In the rows, 128 means zero.
Each row is followed by its class; each block has classes of its own.
[ 98 111 117 229 125 106 133  77 196 126 143 193 107 196 157 109 115 162
 105 103 140 176 167 139  87 146 114 145 179 108 119 178 131  99  84  95] -> <40>
[132 198 145 111 121  93 161 207  74 114 158 157 168 101 120 158 119  86
  95 157 136 123 115 141 107  99 140  83 131 107 176 139 122 132 125 138] -> <46>
[174 118 109  54 135 120 110 142  99 141 110 111 119 117 114  87 120  91
 143 129 157 113 124 110 166 128 123 143 128 135 156 195 138 153 173 111] -> <59>
[ 80 160 168 113 136 136 131  97 149 118 136 110 162 158 127 146 131 193
 143 136 179  99 154 202  95 134 169 119 174 134 127 147 118 149 131 113] -> <46>
[143 122 119  73 127 129  95 152 116 140 126 111 115 161 125  66 132 107
 144 121 177 124 130  99 126 138 114 143 145 119 159 194 138 118 135 130] -> <136>
[ 84 110 116 229 123 121 132  70 206 128 149 190 120 199 178 100 137 178
 101 121 154 177 161 123  32 153 111 156 187  91 163 181 146  78  77 103] -> <136>
[177 131 110  55 119 110  87 161  77 144 117 124 107 135 109  89 125  86
 152  99 139 114 139 127 206 117 109 151 116 143 128 219 131 150 170 125] -> <40>
[ 96 191 168  83 144 129 126 132 125 122 124 103 158 131 117 158 130 193
 130 122 173  81 129 195 149 117 136 105 140 139  95 167 127 186 122 124] -> <136>
[106 177 143 158 113 103 164 199 128 117 139 141 150 104 124 136 120  90
 111 149 156 130 111 122  64 113 168  91 170 100 180 114 144 105  81 123] -> <172>
[159 224 133 101 133 103 165 240  58 111 127 116 165  64 123 167 127  62
 109 137 143 107  71 124 145  91 107  73 106  99 115 139 125 182 144 127] -> <133>
[ 40 123 170 149 131 146 132 115 174 116 112 106 157 160 162 140 143 194
 154 121 212  82 144 194  54 131 170 136 198 132 135 126 125 143 114 109] -> <133>
[141 161 108 186 122 116 137 108 152 121 145 166 120 156 150 124 128 155
  88 113 116 167 142 127 129 133  92 137 139  99 123 204 151 139 100 115] -> <136>
[169 132  98  44 142 124 101 139  83 133 120  90 101 133 106  99 116  87
 154 126 143 139 138 104 181 139 121 148 131 130 135 194 129 158 181 130] -> <34>
[ 86 171 160 104 138 133 120 118 149 130 125  98 149 161 123 142 122 182
 142 123 192  96 135 189 107 132 149 123 166 132 108 156 116 171 109 131] -> <136>
[148 103 115  77 139 128 105 138 110 137 131 110 103 132 125  87 126  92
 157 139 151 123 146 109 124 143 137 148 160 138 178 176 152 112 157 124] -> <172>
[ 59 159 171 108 144 133 128  93 165 124 113  74 154 154 127 155 128 201
 149 129 190 101 152 180  96 142 167 136 181 125 118 128 130 159 113 116] -> <34>
[ 84 160 157 126 152 144 131 138 156 112 130 100 152 147 139 159 123 171
 149 113 192 101 133 199 112 124 153 126 171 135 108 141 102 174 132 135] -> <133>
[ 81 159 162 114 130 124 126 112 139 124 137  94 153 144 123 167 129 193
 147 123 187 100 146 201 106 120 181 118 162 129 122 165 112 169 114 122] -> <54>
[156 236 140  86 130  94 163 211  68 113 147 149 163  61 103 159 106  69
 103 157 129 118  99 137 156  90 116  62 115 115 121 155 135 169 150 133] -> <46>
[127 223 145 104 116  78 158 231  76 118 136 140 162  53 121 145 134  70
  98 140 157 104  95 120 129  91 112  69 129 103 144 154 153 149 106 128] -> <136>
[108 176 145 143 106  90 177 199 122 120 119 154 158  94 120 142 113  76
 105 152 164 114 107 127  73 103 151  89 163 114 166 119 131 130  95 121] -> <59>
[126 132 109 205 132 112 141  83 175 123 130 186 124 150 151 130 124 164
  93 119 130 156 143 150 115 136 112 143 151 107 135 191 155 136 115  92] -> <59>
[ 79  88 137 162 102 135 135 156 131 101 176 129 179 130 113 130 132 138
 120 141 125 135 131 110  75 126 209 154 116 132 194 122 100  80  77 138] -> <135>
[160 120 108  48 122 126  95 126  90 138 134 127 118 135 115  73 114  95
 160 145 154 126 134 116 150 133 143 133 148 142 145 187 137 121 177 120] -> <46>
[122 114 111 215 122 112 152  68 181 124 125 186 110 174 156 119 124 154
  94 115 131 162 160 141  80 143 117 148 172 103 143 179 148 122 105  91] -> <59>
[128 156 145 111 114 121 126 165 106 123 154 108 183 134  80 137 122 110
 121 125 114 108 121  87 148 118 168 131  83 134 120 117  94 115 101 123] -> <40>
[152 107 104  73 124 126 107 152  97 130 130 110 114 113 119  95 111  85
 159 124 158 125 127 125 156 131 127 148 133 141 150 193 153 144 162 137] -> <135>
[152 230 139  82 128 101 156 235  64 120 137 123 159  62 109 153 118  62
 103 150 148 107  90 116 156  85 105  67 114 113 133 162 126 176 129 139] -> <136>
[117 115 134 138 103 128 124 141 127 121 152 121 158 179  88 121 116 120
 133 125 119 131 138  98 111 129 181 153 111 136 127 132  66 111  93 131] -> <40>
[138  86  93  94 131 136  97 151 119 133 127 123 113 156 131  80 126  91
 166 120 172 129 126 109 118 139 118 150 143 125 155 173 118 114 161 132] -> <133>
[137  86 105  95 128 123 102 156 103 132 121 127 106 141 147  77 138  89
 154 115 167 126 129 112 112 133 126 158 154 123 167 171 127 115 156 128] -> <133>
[119 135 111 222 128 114 128  72 172 130 160 178 114 176 157 130 126 166
  97 120 125 182 152 137  83 140 134 152 159  92 139 193 140 110  93 113] -> <54>
[152 118 118  67 120 105  94 150  99 147 117 110 111 135 113  84 121  86
 156 108 155 116 139 115 166 131 117 138 133 139 126 183 136 128 148 116] -> <40>
[ 93 150 160 129 148 117 131 173 110 116 135  86 150  95 144 149 162 145
  90 116 139  86 139 171 127 135 153  86 127 127 154 143 146 133 112  94] -> <133>
[106 187 164 119 144 102 127 161  98 132 145  61 143  62 125 163 154 133
  88 136 130  99 137 178 133 128 196  63 130 131 145 156 132 140 101  88] -> <54>
[111 153 141  88 139 126 127 146 111 100 173 109 184 113  71 143 114 136
 127 138 120 124 140  84 157 128 167 141  90 132 134 135  96 137 124 146] -> <34>
[142 183 134 100 121 138 132 176  91 109 166 114 184 121  81 135 125 108
 116 146 113 115 105  85 150 115 160 128  84 136 122 152  91 145 119 139] -> <136>
[158 132 112  51 134 127  95 160 103 139 130 113 108 144 119  75 123  88
 149 127 162 130 128 105 147 135 120 143 142 138 145 208 126 131 154 135] -> <136>
[127 204 141 125 117 104 169 223  86 118 131 135 154  89 132 139 128  70
  95 148 154 117  98 110  95  96 123  71 141 104 153 138 127 146 106 123] -> <136>
[137  91 114  85 111 134  94 111 110 136 132 136 109 162 139  69 133 110
 158 134 157 134 154 119 112 136 141 147 165 135 162 179 136  96 164 120] -> <46>
[ 78  88 143 164  91 129 123 134 156 117 154 134 155 185 110 113 119 132
 136 130 136 137 149  97  75 129 203 151 144 144 139 122  76  79  74 121] -> <40>
[151 115 115  90 115 123  92 134  99 147 140 104 114 145 135  97 144 108
 152 129 158 134 138 113 120 130 147 147 146 119 173 194 129 102 142 127] -> <54>
[116 181 146 142 115  89 170 200 121 125 117 156 153  87 139 143 119  80
 105 150 163 123 101 130  71  99 140 104 165 109 170 125 132 129 105 124] -> <59>
[ 70 156 167 110 132 127 131 117 152 123 123  96 154 151 127 135 133 184
 141 125 193  89 141 178  92 134 164 131 176 133 124 140 122 157  99 122] -> <136>
[109 112 135 140 117 147 134 159 120 100 163 107 180 159 109 132 139 139
 137 131 137 119 121  98  95 128 170 157 112 121 155 111  70 112 105 146] -> <133>
[148 151 128 111 117 126 143 150 108 115 154 112 188 110  81 140 124 113
 120 147 118 113 114  90 142 122 172 139  94 130 152 132  95 132 119 124] -> <59>
[ 92 115 151 149  94 112 129 148 132 114 158 144 176 156  99 115 125 136
 129 135 130 122 137  93  91 124 176 153 127 133 146 132  87  90  76 125] -> <40>
[128 117 106 207 122 118 144  79 175 127 126 178 114 165 148 118 116 148
  99 121 132 158 150 138 103 140 118 153 166 110 144 175 146 133 108 105] -> <59>
[157 128 109  63 127 120  89 146 102 149 134 100 109 113 116  99 122  93
 154 120 158 127 143 118 161 118 131 141 127 128 157 214 136 142 164 138] -> <54>
[ 80 133 171 129 138  97 138 138 134 132 114 109 131  93 143 134 141 139
  78 129 144  92 152 180  98 130 203  96 165 144 170 138 150 127  94  81] -> <59>
[120 199 174  79 161 135 125 138 118 114 134  85 167 107 105 166 126 199
 134 126 158  78 126 193 179 123 143  97 129 138 103 151 154 186 132 119] -> <172>
[ 93 125 123 194 118 114 130  71 172 114 139 173 117 168 150 122 122 185
 104 116 130 173 170 127 104 141 118 149 164 101 126 190 156 125  98 110] -> <34>
[ 79  90 110 247 119 125 125  39 207 137 148 186 102 210 178 118 129 185
 115 123 145 189 166 140  23 149 146 165 190  94 145 178 136  81  85 104] -> <54>
[147 147 102 194 133 115 150  90 167 122 129 180 115 149 137 131 110 143
  91 114 122 159 148 148 138 133 109 136 147 112 124 196 148 157 123 102] -> <59>
[ 99 128 144 122 112 136 126 163 119 113 168 128 186 167  96 114 141 140
 112 148 137 115 120  80  86 127 184 146 109 122 178 135  90  88  83 134] -> <136>
[114 128 105 222 118 123 126  48 183 131 151 199 119 175 159 112 123 167
 102 126 115 179 163 148  81 149 112 143 161  98 133 175 152  95 112 105] -> <46>
[ 86 158 178 109 145 118 132 117 149 124 110 116 150 139 126 153 131 190
 123 114 180  85 139 210 116 120 172 121 161 138 121 151 125 169 117 109] -> <59>
[ 78  64 147 167  97 130 137 125 152 114 145 140 159 172 123 111 128 134
 120 147 147 127 143  87  45 130 198 163 150 129 187 102  97  82  79 130] -> <59>
[134  96 111  61 128 114  91 116 103 135 125 107 106 142 123  82 122 114
 158 130 160 140 150  98 137 146 128 153 151 127 151 184 138 121 154 127] -> <34>
[104 172 161 101 139 141 136 134 132 112 133  80 157 110 126 169 108 180
 144 116 174  98 130 208 152 117 163 107 148 149  98 157 136 192 127 129] -> <135>
[159 113 101  40 144 122  92 174  83 129 131 101 122 104 124 106 128  91
 154 120 155 115 121 122 183 118 123 140 107 137 143 218 128 163 188 125] -> <133>
[ 93 180 176  93 158 138 121 127 144 120 129  87 157 135 112 159 121 201
 141 124 171  84 135 206 137 133 171 106 152 141 110 142 143 170 119 119] -> <172>
[ 62 138 169 147 132 112 126 143 148 132 138 117 132 138 153 119 155 157
  81 130 148 109 159 165  62 144 183  90 170 134 178 148 141  80  68  93] -> <136>
[121 126 139 120 105 113 128 158 107 118 155 127 176 132  82 118 121 123
 130 132 122 114 132  90 139 118 150 144  98 131 144 134  82 116  97 134] -> <40>
[ 63 135 172 142 124 113 131 149 139 127 132 102 136 147 150 125 160 165
  91 128 153 107 147 163  59 144 174  90 161 125 162 132 135  90  63  99] -> <136>
[ 69 150 164 152 122 102 135 148 145 136 134  96 132 118 150 121 154 142
  79 133 150 114 151 160  63 145 192  86 178 126 177 132 144  87  54  90] -> <136>
[ 93  95 120 239 129 109 143  54 207 128 134 206 116 178 175 106 124 175
  94 126 152 170 162 141  43 150 121 161 196  97 172 173 148  93  87  93] -> <59>

A new block, with new classes.
[106 152 166 145 125 164 107 137 124 165 151 247 114 116 128 108 101 178
 115  90 157 150 135 174 146 138 100 156 106 119 137 123 143 104  89 115] -> <78>
[137 138 134  98 141 150  82 113 110 175 128 148 113 132 138  99  98 117
 101 139 156 133 116 154 148 161 122 148 125 143 130 166 150 121  67 108] -> <91>
[110 106 110 146 120 120 128 134 153 150 125 108 119  89 156 129 110  74
 132 105 121 100 124 108 127 117 113 133 110 134 100 126 142 151 106  87] -> <123>
[ 69 107 100 198 130 185 121 168 144 129 120 140 113 108 163 124 104  55
 131  96 134 141 141 129 121 103 109 127 108  90 127 131 136 151 118 103] -> <88>
[143 135 128 101 140 132  84 130 103 157 161 144 118 166 124 119 100 143
  63 149 116 126 133 143 137 150 125 124 130 132 125 156 179  85 102 118] -> <78>
[160 146 139 126 124 100 109 140  89 175 129 164 111 171 127  85  92 163
 103 136 147 119 133 114 146 149 137 131 143 132 119 139 134  96  94 137] -> <95>
[166 131 162 101 130 121 102 132 100 167 127 163 110 133 117 109 116 152
 117 134 138 140 130 138 159 160 103 137 110 145 137 148 148 100 103 119] -> <143>
[124 106 134 145 111 102 127 129 131 148 116 114 123 121 135 138 117 101
 119 126 110 123 148  79 124 111 106  99 122 150  96 115 103 150 111 106] -> <143>
[144 127 157 104 174 124  95 126  93 188 147 154 117 157 140 107 109 138
 107 143 112  99 146 151 150 135 109 140 142 146 123 156 134  91  94 104] -> <91>
[106 138 142 107 142 165  89 162 109 164 151 171 110 131 161 105 116 123
  91 117 142 121 113 180 120 138 105 154 118 119 144 173 154 102  79 100] -> <37>
[119 111 121 144 123 150 144 125 142 140 131 102 154  92 154 145 100  44
 142 122 113  97 128 130 126  90 118 130 118 124 126 131 136 140 106  94] -> <78>
[ 74  99 109 170 127 175 135 163 144 112 115 153 127  82 163 142  95  71
 136 114 144 135 151 121 104  96 122 116 120 116 100  92 119 155 127 111] -> <78>
[115 110 152 182 132 133 144 145 148 137 105 119 122 109 143 135 124  88
 133 112 146  75 139  84 135  96 122 114 134 126  93  85 120 185 111 134] -> <37>
[ 99  97 131 164 104 147 116 137 151 139 111 108 122  87 149 132 113  57
 103 134 128 132 154 101 117 113 116 113 106 109 110 130 121 132  99 104] -> <130>
[101 106 127 148 123 145 122 144 136 142 122 107 124  97 166 120 114  57
 122 145 102 113 139 130 116 103 111 122 117 115 112 149 130 106  95  91] -> <130>
[ 86  95 107 159 129 169 130 159 156  99 117  89 106  83 159 149 142  60
 108 144 118 120 150 112 122 102 115  99 109 110  80 129 131 144  99 101] -> <123>
[ 66  99 129 154 108 164 142 151 155 117 112 172 112 114 169 132 104 102
 143  98 160 139 147 122 106 104 135 119  98  98 115 102 109 150 126 108] -> <88>
[109  84 113 130 127 166 125 166 172 126 102 104 108  92 123 139 138  65
 124 110 132 138 143 105 118 101 137 103 114 128 126 123 129 138 112 113] -> <143>
[129 139 155 126 126 140 110 130  96 170 136 195 112 140 141 124  65 130
  94 128 150 105 131 151 145 132 113 134 114 125 129 128 145  95  92 125] -> <78>
[151 123 122 129 147 149 115 150  94 149 120 150 106 157 123 103  92 129
 111 123 149 139 140 132 151 143 131 128 130 139 132 139 148 108  98 125] -> <143>
[109 130 130 136 124 111  77 148  87 173 147 184 106 167 133  90  83 168
  84 116 122 145 124 150 107 147 101 138 133 109 148 181 133  87  89 125] -> <37>
[145 135 126 131 124 138  93 129  88 169 136 161 107 172 129 115 104 147
  91 141 110 160 137 137 136 147 103 127 139 144 116 137 145  90 107 128] -> <143>
[137 143 113 116  97 126 120 127  99 165 148 173 125 149 152 123  69 153
 106 122 129 140 112 152 135 150 122 141 129 137 111 112 159 122 129 103] -> <78>
[ 92 106 114 182 112 150 147 139 165 140 123 141 122  82 164 143 113  55
 169 117 135 133 129 102 153 100 123 141 112 125 104  89 123 162 112 104] -> <95>
[150 140 151 140 165 150  93 143  91 183 126 122 113 172 137  85 105 128
  75 144 122  80 137 137 123 140 107 126 147 122 122 155 142 101 108 133] -> <37>
[110 108 144 159 118 157 130 134 161 148 131 107 127  91 160 143 133  65
 118 143  89  94 141 111 124  98 114 126 113 111  97 116 132 108 107 119] -> <78>
[128 136 149 145 127 112  82 130 108 185 148 177 100 145 107 117 116 151
  69 114 125 127 119 155 138 135  88 123 123 137 125 153 161 108  90 140] -> <123>
[ 98  86 100 170 128 149 140 160 163 136 120 102 114  58 149 141 105  49
 154 115 150 102 137 126 122  93 128 126 107 116 116 113 136 143 120 106] -> <123>
[178 121 132 122 133  84  93 135  73 172 138 119 118 168 123 115  86 147
  75 142 112 120 142 112 132 143 116 126 147 157 133 157 154  81 107 116] -> <143>
[100 104 116 174 124 147 131 143 144 147 136 124 114  97 161 136 105  60
 134 130 143  79 143 123 133 103 115 125 104 113 104 111 144 133 131 104] -> <88>
[ 93 110 124 141 130 153 145 125 155 164 130 129 133  92 157 125 111  37
 173 114 139  79 120 124 149 112 121 132  98 111 108 116 111 171 104 112] -> <37>
[132 118 119 125 128 141  91 162  88 170 141 152 100 144 155  99  87 129
  74 144 143 117 131 145 130 154 129 135 138 128 115 153 154  94  79 105] -> <37>
[103  91  90 143 137 163 145 152 158 152 122 110 129 106 164 127  95  33
 169 127 121 114 134 126 130  86 143 128 127 126 124 118 134 126 122  84] -> <95>
[112 119 134 105 149 134 108 145 102 138 135 178 105 160 160 124  82 133
 114 114 144 127 110 145 148 145 135 156 127 131 141 142 159 125  92 114] -> <37>
[112 132 142 125 130 140  95 140  91 159 147 215 101 148 129 129 116 157
  86 128 139 156 140 159 143 144 100 123 123 130 127 146 131  96  77 119] -> <91>
[ 90 105 119 141  95 167 151 118 153 147 133 174 126 101 175 164  89  71
 163 115 117 135 138 136 138  98 114 144 104 126 109  89 118 126 105  83] -> <78>
[118 134 101 111 146 166 100 141  96 161 150 163 112 138 166 100  98 123
 105 131 128 157 115 172 137 167 126 156 126 137 135 167 158  95  85  82] -> <91>
[143 136 136 136 145 139  82 144  94 180 144 153 107 174 122 108 110 136
  59 129 144 102 144 145 118 137 118 121 140 132 135 149 158  86 118 133] -> <88>
[ 95  97 120 150 113 147 118 146 151 168 129 154 105 116 144 156 114  79
 117 112 123  96 133 130 112  86 109 122 135 129 116 104 123 120 109 114] -> <37>
[131 133 147 124 145 145  85 160  90 177 125 136 104 164 145  89 108 138
  59 126 107 108 124 148 113 134 109 135 152 122 135 185 127  92  74 115] -> <37>
[131 102 123 160 114 146 121 152 154 151 118  68 133  97 139 128 131  70
 118 125 121 130 154  95 106 107 119 114 115 113 115 120 127 145 136 120] -> <143>
[ 91 102 109 176 134 177 139 154 137 139 121 115 121 126 157 129 111  57
 123 113  87 137 136 132 116  84 104 112 120 121 122 144 120 124  99  98] -> <143>
[135 131 155 137 106  96  85 125  71 168 125 190 113 160 126 119  64 169
  73 132 145 168 145 141 124 150  91 124 130 130 136 138 127 113 122 127] -> <130>
[118 143 151  94 124 124  83 119  98 190 138 190 108 165 128 124 101 147
  62 112 128 137 109 156 131 152 108 131 122 129 144 160 130 109  93 138] -> <91>
[ 73 105 111 194 134 170 131 151 153 133 132 145 117  80 169 148 124  68
 129 110 122 118 142 131 115  86 104 133 123 116 105 110 124 134 107 102] -> <91>
[113 106 116 195 124 182 122 163 140 116 105  89 104 130 169 118 133  89
  94 128 123 132 156  97 105 116 119 125 129 107 103 126 137 134 122 105] -> <88>
[ 88  98 124 158 103 130 151 138 157 143 123 142 122  96 173 162 110  77
 154 107 130 104 130  97 125 102 120 129 116 131  98  74 111 172 126  95] -> <37>
[115 114 149 114 139 138 103 135 107 189 125 195 107 142 142 117  57 125
 110 103 148 126 117 153 141 147 123 144 115 134 169 143 135 109  99 100] -> <37>
[105 142 131 123 134 167  93 124  94 170 134 210  97 158 136 110  89 143
  73 126 147 145 131 162 155 155 105 118 124 129 102 139 134 127  79 114] -> <91>
[124  93 110 174 141 126 115 180 125 130 123  62 130 119 147 119 122  63
 102 120 103 137 145  83 111 109 122 111 129 126 121 150 148 150 107 112] -> <143>
[126 133 171 112 128 146  92 132 127 191 140 205  95 166 111 115 126 178
  82  99 150 123 131 154 143 139 110 137 127 131 130 128 129 125  95 135] -> <37>
[118 109 137 136 154 178  97 119 131 196 131 196  93 137 127 120  71 108
 108 110 156 119 127 155 173 151 134 156 119 136 149 120 157 105  92 114] -> <37>
[ 76  97 108 177 122 166 139 145 158 107 103 118 107  99 185 146 102  49
 128  97 117 119 120 104 126 106 129 146 106 110 132 131 131 139 107  90] -> <88>
[107 133 134  94 125 149  99 146 107 172 154 230 102 143 135 141 115 154
 119 128 169 163 131 182 129 141 110 125 118 143 132 114 142 106 109 118] -> <91>
[115 111 115 164 136 167 123 153 167 135 118  72 120  76 162 129 126  34
 117 138  95  76 130  99 120 103 121 132 116 114 110 134 157 102  98 100] -> <78>
[140 126 137 130 144 141  97 137  95 168 145 158 116 133 151 114  67 118
 101 144 125 116 136 146 151 146 118 151 124 127 129 140 168  82 102 111] -> <78>
[116 111 113 168 124 148 108 171 141 138 110  83 115  85 168 135 128  61
 104 132 111 100 139 104 104 106 106 126 134 103 103 127 147 123 119 110] -> <91>
[139 139 144  96 130 128  85 155 104 161 130 162 101 158 152 111 115 152
  98 123 148 122 133 139 119 148 122 146 132 135 135 143 152  93 113 106] -> <88>
[123 141 140 128 139 154  88 148 102 167 138 162  95 148 165 121 116 127
  74 142 124 116 130 146 136 143  95 139 129 129 101 138 161 100  94 110] -> <91>
[112 101 138 148 108 127 127 137 158 148 102 129 117  98 146 154 138  81
 140 124 134 109 148  85 117  99 119 112 131 123  87  76 112 154 120 137] -> <91>
[ 81  96 142 158 143 155 131 167 147 125 115  97 125  99 174 142 129  56
 139 134 111  99 132 119 112  79 112 117 129 112 110 130 107 161 102 110] -> <37>
[131 133 109 112 110 149 103 145 112 155 155 155 116 158 122 108 117 133
  71 128 126 157 109 167 152 137 138 125 136 117 126 169 167 109  85 124] -> <95>
[147 143 150 123 152 142 100 141  95 131 124 142  97 202 147 117 132 167
  71 136 116 132 135 117 129 158 128 135 138 133 136 146 155  87 121 130] -> <88>
[109 132 108 137 120 147  90 137 103 180 140 180 113 151 158 115  66 104
  89 124 119 148 119 148 137 134 115 145 134 125 132 144 159  92  99 102] -> <95>
[ 72  94 132 147 126 146 139 158 146 106 131 127 122  99 173 161 143  85
 143 123 112 121 145 120 120  84 103 123 125 114  92 119  89 173 109 100] -> <37>
[131 114 132 119 128 134  92 145  96 194 132 177 106 147 117 123  69 118
  88 122 168 117 132 154 138 133 118 117 133 139 144 138 136 126  95 115] -> <37>
[124 109 116 149 138 149 121 127 136 167 118  75 148  92 160 125  86  23
 117 143 114  68 151  99 106 103 115 115 123 129 107 128 126 122 115  92] -> <78>
